Below are the code and all the weights of a small trained network. Each question names an input and a target symbol and asks about switching units off, where a switched-off unit gives its printed mean instead of its output.

import numpy as np


def w(rows, s, z=0):
    codes = np.array(rows[::2]) - 128.0
    scale = np.full(codes.shape[1], s)
    scale[-1] = z or s
    return codes * scale


def f(y):
    return np.maximum(y, 0)


def softmax(a):
    e = np.exp(a - a.max(-1, keepdims=True))
    return e / e.sum(-1, keepdims=True)


def log_softmax(a):
    a = a - a.max(-1, keepdims=True)
    return a - np.log(np.exp(a).sum(-1, keepdims=True))


def net(x, mask):
    ids = ['Ωεηλξπφ'.index(c) for c in x.split()]
    T = len(ids)
    res = E[ids] + P[:T]
    u = 0
    for l in range(2):
        q, k, v = (res @ M[l].T for M in (Q, K, V))
        z = softmax(np.where(np.tri(T) > 0, q @ k.T / 2**0.5, -1e9)) @ v
        res = res + np.where(mask[u], z, O[l][:, -1]) @ O[l][:, :-1]
        u += 1
        y = f(res @ A[l][:, :-1].T + A[l][:, -1])
        res = res + np.where(mask[u : u + 8], y, B[l][:, -1]) @ B[l][:, :-1]
        u += 8
    return log_softmax(res[-1] @ U[:, :-1].T + U[:, -1])


Q, K, V, O, A, B = {}, {}, {}, {}, {}, {}
E = w([
[169,199,108,171],'Ω',
[212,181,216,97],'ε',
[132,224,4,146],'η',
[164,177,229,131],'λ',
[49,117,121,187],'ξ',
[233,89,51,94],'π',
[141,45,146,56],'φ',
],0.014)
P = w([
[84,209,97,50],'0',
[71,190,106,68],'1',
[75,175,111,82],'2',
[84,165,117,100],'3',
[100,158,125,115],'4',
[104,139,130,130],'5',
[107,133,132,153],'6',
[112,116,136,162],'7',
[122,102,145,175],'8',
[122,91,149,190],'9',
[131,80,157,206],'10',
[129,63,163,222],'11',
[136,55,167,228],'12',
[132,43,152,254],'13',
],0.0071)
Q[0] = w([
[155,251,154,245],'L0H1',
[108,117,154,104],'L0H1',
],0.027)
K[0] = w([
[178,3,168,233],'L0H1',
[107,115,108,116],'L0H1',
],0.023)
V[0] = w([
[221,32,67,127],'L0H1',
[254,159,110,172],'L0H1',
],0.0089)
O[0] = w([
[124,210,114,1,4],'L0H1',
[34,212,68,72,167],'L0H1',
],0.0075,0.0047)
A[0] = w([
[149,1,69,115,74],'L0N1',
[172,101,40,115,49],'L0N2',
[82,170,237,135,3],'L0N3',
[76,60,130,53,105],'L0N4',
[181,136,147,162,96],'L0N5',
[100,164,126,211,51],'L0N6',
[7,53,142,120,191],'L0N7',
[43,113,127,56,97],'L0N8',
],0.0091,0.0034)
B[0] = w([
[128,185,75,55,186],'L0N1',
[127,38,118,144,164],'L0N2',
[76,7,69,98,254],'L0N3',
[130,197,117,168,146],'L0N4',
[105,128,119,179,224],'L0N5',
[63,114,105,165,252],'L0N6',
[242,89,193,146,189],'L0N7',
[154,60,134,180,151],'L0N8',
],0.014,0.004)
Q[1] = w([
[184,175,88,37],'L1H1',
[2,203,142,29],'L1H1',
],0.012)
K[1] = w([
[175,184,116,132],'L1H1',
[112,109,6,102],'L1H1',
],0.017)
V[1] = w([
[82,35,254,44],'L1H1',
[144,238,198,137],'L1H1',
],0.0067)
O[1] = w([
[26,62,253,50,182],'L1H1',
[232,172,156,201,2],'L1H1',
],0.0041,0.0066)
A[1] = w([
[64,146,144,121,185],'L1N1',
[152,145,249,150,16],'L1N2',
[109,205,187,154,253],'L1N3',
[160,122,191,56,168],'L1N4',
[194,147,194,46,22],'L1N5',
[68,143,133,144,152],'L1N6',
[170,120,138,117,15],'L1N7',
[157,105,145,163,61],'L1N8',
],0.011,0.0033)
B[1] = w([
[100,181,148,22,248],'L1N1',
[145,21,9,86,172],'L1N2',
[179,222,216,81,164],'L1N3',
[219,100,237,195,169],'L1N4',
[157,215,2,234,153],'L1N5',
[80,162,117,31,254],'L1N6',
[83,222,74,118,137],'L1N7',
[134,146,104,215,172],'L1N8',
],0.0094,0.0059)
U = w([
[147,159,102,171,103],'Ω',
[94,219,155,186,127],'ε',
[62,157,19,187,10],'η',
[57,109,144,115,197],'λ',
[58,96,105,255,53],'ξ',
[179,89,21,46,37],'π',
[195,119,146,115,252],'φ',
],0.0065,0.004)

Each question gives the input, a string of symbols that net reads in full, and the target symbol t.
The units are the heads (2 rows each of Q, K, V and O) and the neurons (one row each of A and B). Each row of codes is followed by its name. A weight is (code - 128) times the scale printed after its matrix; where a second scale follows, it is the last column's (O, A, B and U).
mask holds one flag per unit, layer by layer, with each layer's heads first. A switched-off unit (its flag False) gives its mean, the last column of its rows in O or B, instead of its output. The means were averaged over made-up inputs and are rounded, as every weight is.
A unit's drop is (log p(t) with every unit on - log p(t) with that unit switched off) / (log p(t) with every unit on - log p(t) with every unit switched off).
The circuit of an input: a set's keep is (log p(t) with only the set's units on - log p(t) with every unit switched off) / (log p(t) with every unit on - log p(t) with every unit switched off). Starting from the 12 units with the biggest drops (on a tie, the unit counted first), units are removed one at a time, each time the one whose removal leaves the highest keep (on an exact tie, the one counted first), for as long as the keep stays at least 0.8.
units of the circuit, in order: the units of the circuit, biggest drop first
unit that matters most: the unit with the biggest drop
k most important neurons: the k neurons with the biggest drops, biggest first
k most important neurons of layer l: the k neurons of layer l with the biggest drops, biggest first
drop when u is switched off: that unit's drop, to one decimal
input Ω ε Ω λ λ λ ξ λ ε ε η π λ, target π: units of the circuit, in order	L0H1, L0N3
input φ λ φ λ π φ Ω, target ε: units of the circuit, in order	L0N3, L1N3
input φ ξ φ, target Ω: unit that matters most	L1N5
input η ε λ λ λ η Ω, target ε: 2 most important neurons	L0N3, L1N3
input ξ ξ ε η π Ω λ Ω η Ω Ω π η, target π: 2 most important neurons of layer 0	L0N2, L0N5
input λ Ω ε ξ λ λ Ω π Ω λ, target π: units of the circuit, in order	L0H1, L1H1, L0N3
input η η Ω ξ, target ξ: units of the circuit, in order	L0N7, L1N8, L0H1
input ε ε λ λ Ω λ ξ ξ η, target ξ: 2 most important neurons	L0N2, L1N1
input λ Ω λ Ω Ω φ, target φ: 2 most important neurons	L1N4, L0N7
input φ Ω ε φ Ω, target φ: 2 most important neurons of layer 0	L0N6, L0N3
input λ λ φ, target Ω: 2 most important neurons of layer 0	L0N7, L0N1
input λ ε φ ξ Ω η, target ξ: drop when L0N7 is switched off	-0.1
input ξ ξ Ω, target ξ: drop when L0N3 is switched off	-0.1
input Ω η ξ Ω, target ξ: drop when L1H1 is switched off	0.0
input Ω Ω λ π η η ε λ Ω λ π η ε, target π: units of the circuit, in order	L0H1
